Here is a tiny trained network, its code and every weight. The questions are about switching its units off for an input and a class, where a switched-off unit gives its printed mean instead of its output.

import numpy as np


def w(rows, s, z=0):
    codes = np.array(rows[::2]) - 128.0
    scale = np.full(codes.shape[1], s)
    scale[-1] = z or s
    return codes * scale


def norm(h):
    return h / np.sqrt((h * h).mean(-1, keepdims=True) + 1e-5)


def f(y):
    return np.maximum(y, 0)


def log_softmax(a):
    a = a - a.max(-1, keepdims=True)
    return a - np.log(np.exp(a).sum(-1, keepdims=True))


def net(x, mask):
    res = np.array(x, float).reshape(1, 7) / 4 @ E
    u = 0
    for l in range(3):
        y = f(norm(res) @ A[l][:, :-1].T + A[l][:, -1])
        res = res + np.where(mask[u : u + 10], y, B[l][:, -1]) @ B[l][:, :-1]
        u += 10
    return log_softmax(norm(res)[-1] @ U[:, :-1].T + U[:, -1])


A, B = {}, {}
E = w([
[131,70,183],'x0',
[131,130,129],'x1',
[45,41,38],'x2',
[125,122,131],'x3',
[130,134,127],'x4',
[255,76,71],'x5',
[129,127,130],'x6',
],0.003)
A[0] = w([
[72,143,110,64],'0.n1',
[134,234,78,116],'0.n2',
[116,205,96,107],'0.n3',
[40,149,141,125],'0.n4',
[96,186,26,136],'0.n5',
[140,193,89,164],'0.n6',
[139,70,254,108],'0.n7',
[170,181,154,3],'0.n8',
[140,231,71,178],'0.n9',
[130,170,96,76],'0.n10',
],0.0051,0.0025)
B[0] = w([
[204,167,145,165],'0.n1',
[106,40,211,212],'0.n2',
[134,48,155,186],'0.n3',
[253,158,46,245],'0.n4',
[119,6,234,230],'0.n5',
[123,65,214,208],'0.n6',
[123,44,190,230],'0.n7',
[150,133,170,149],'0.n8',
[113,28,228,249],'0.n9',
[108,112,140,141],'0.n10',
],0.0038,0.0021)
A[1] = w([
[161,90,219,32],'1.n1',
[149,33,180,108],'1.n2',
[244,132,46,5],'1.n3',
[253,74,84,93],'1.n4',
[192,140,85,99],'1.n5',
[90,127,146,60],'1.n6',
[196,35,120,75],'1.n7',
[155,201,133,96],'1.n8',
[47,206,190,219],'1.n9',
[141,56,154,111],'1.n10',
],0.0056,0.0018)
B[1] = w([
[78,87,122,214],'1.n1',
[63,133,154,254],'1.n2',
[91,255,83,160],'1.n3',
[64,215,127,208],'1.n4',
[102,176,119,146],'1.n5',
[131,140,124,139],'1.n6',
[88,155,155,222],'1.n7',
[141,69,122,133],'1.n8',
[165,221,42,195],'1.n9',
[87,139,156,214],'1.n10',
],0.006,0.0044)
A[2] = w([
[81,123,166,31],'2.n1',
[106,251,87,94],'2.n2',
[209,127,172,97],'2.n3',
[152,152,163,56],'2.n4',
[138,57,96,173],'2.n5',
[244,165,253,21],'2.n6',
[135,42,43,79],'2.n7',
[159,156,194,42],'2.n8',
[149,139,175,4],'2.n9',
[67,201,96,243],'2.n10',
],0.0065,0.0016)
B[2] = w([
[119,136,149,185],'2.n1',
[157,170,135,211],'2.n2',
[140,104,91,136],'2.n3',
[112,128,107,141],'2.n4',
[189,147,106,146],'2.n5',
[110,39,2,168],'2.n6',
[204,114,88,146],'2.n7',
[116,125,92,155],'2.n8',
[121,120,117,138],'2.n9',
[161,156,153,254],'2.n10',
],0.0078,0.0049)
U = w([
[104,134,118,252],'0',
[147,243,98,104],'1',
[137,59,1,96],'2',
[100,69,203,76],'3',
[112,128,150,121],'4',
[113,129,150,103],'5',
],0.0088,0.0042)

Each question gives the input, the list of numbers given to net, and the class t.
The units are the neurons (one row each of A and B). Each row of codes is followed by its name. A weight is (code - 128) times the scale printed after its matrix; where a second scale follows, it is the last column's (A, B and U).
mask holds one flag per neuron, layer by layer. A switched-off neuron (its flag False) gives its mean, the last column of its row in B, instead of its output. The means were averaged over made-up inputs and are rounded, as every weight is.
A unit's drop is (log p(t) with every unit on - log p(t) with that unit switched off) / (log p(t) with every unit on - log p(t) with every unit switched off).
unit that matters most: the unit with the biggest drop
k most important neurons: the k neurons with the biggest drops, biggest first
k most important neurons of layer l: the k neurons of layer l with the biggest drops, biggest first
drop of u: that unit's drop, to one decimal
input [4,-2,-6,-6,-3,5,1], class 2: 3 most important neurons of layer 0 => (0.n4, 0.n7, 0.n8)
input [-7,5,6,1,5,5,3], class 3: unit that matters most => 0.n5
input [6,-4,-4,-3,1,7,-3], class 1: 2 most important neurons => (1.n4, 0.n9)
input [-7,1,-7,4,-1,6,4], class 2: 2 most important neurons => (2.n6, 0.n9)
input [-8,-6,5,-2,2,5,-7], class 3: 3 most important neurons of layer 0 => (0.n5, 0.n4, 0.n9)
input [-6,-7,-8,6,-4,-5,-7], class 2: 2 most important neurons => (2.n6, 1.n4)
input [-1,0,8,0,-7,-8,-8], class 1: 2 most important neurons of layer 2 => (2.n6, 2.n10)
input [-8,-8,-6,6,2,0,5], class 3: 2 most important neurons of layer 0 => (0.n9, 0.n2)
input [6,-2,8,-2,-3,-1,8], class 2: 2 most important neurons of layer 2 => (2.n7, 2.n5)
input [-8,-3,-3,2,2,-5,-1], class 3: 2 most important neurons => (0.n9, 0.n2)
input [-5,6,-8,1,-1,0,-7], class 2: drop of 2.n6 => 0.9
input [6,5,-3,7,7,-8,-2], class 1: drop of 0.n5 => 0.2
input [-8,-7,5,8,5,-2,2], class 3: drop of 0.n5 => 0.4
input [-7,-3,8,-3,-4,-6,6], class 2: unit that matters most => 1.n4
input [-2,4,3,-1,6,-7,5], class 1: drop of 1.n9 => 0.2
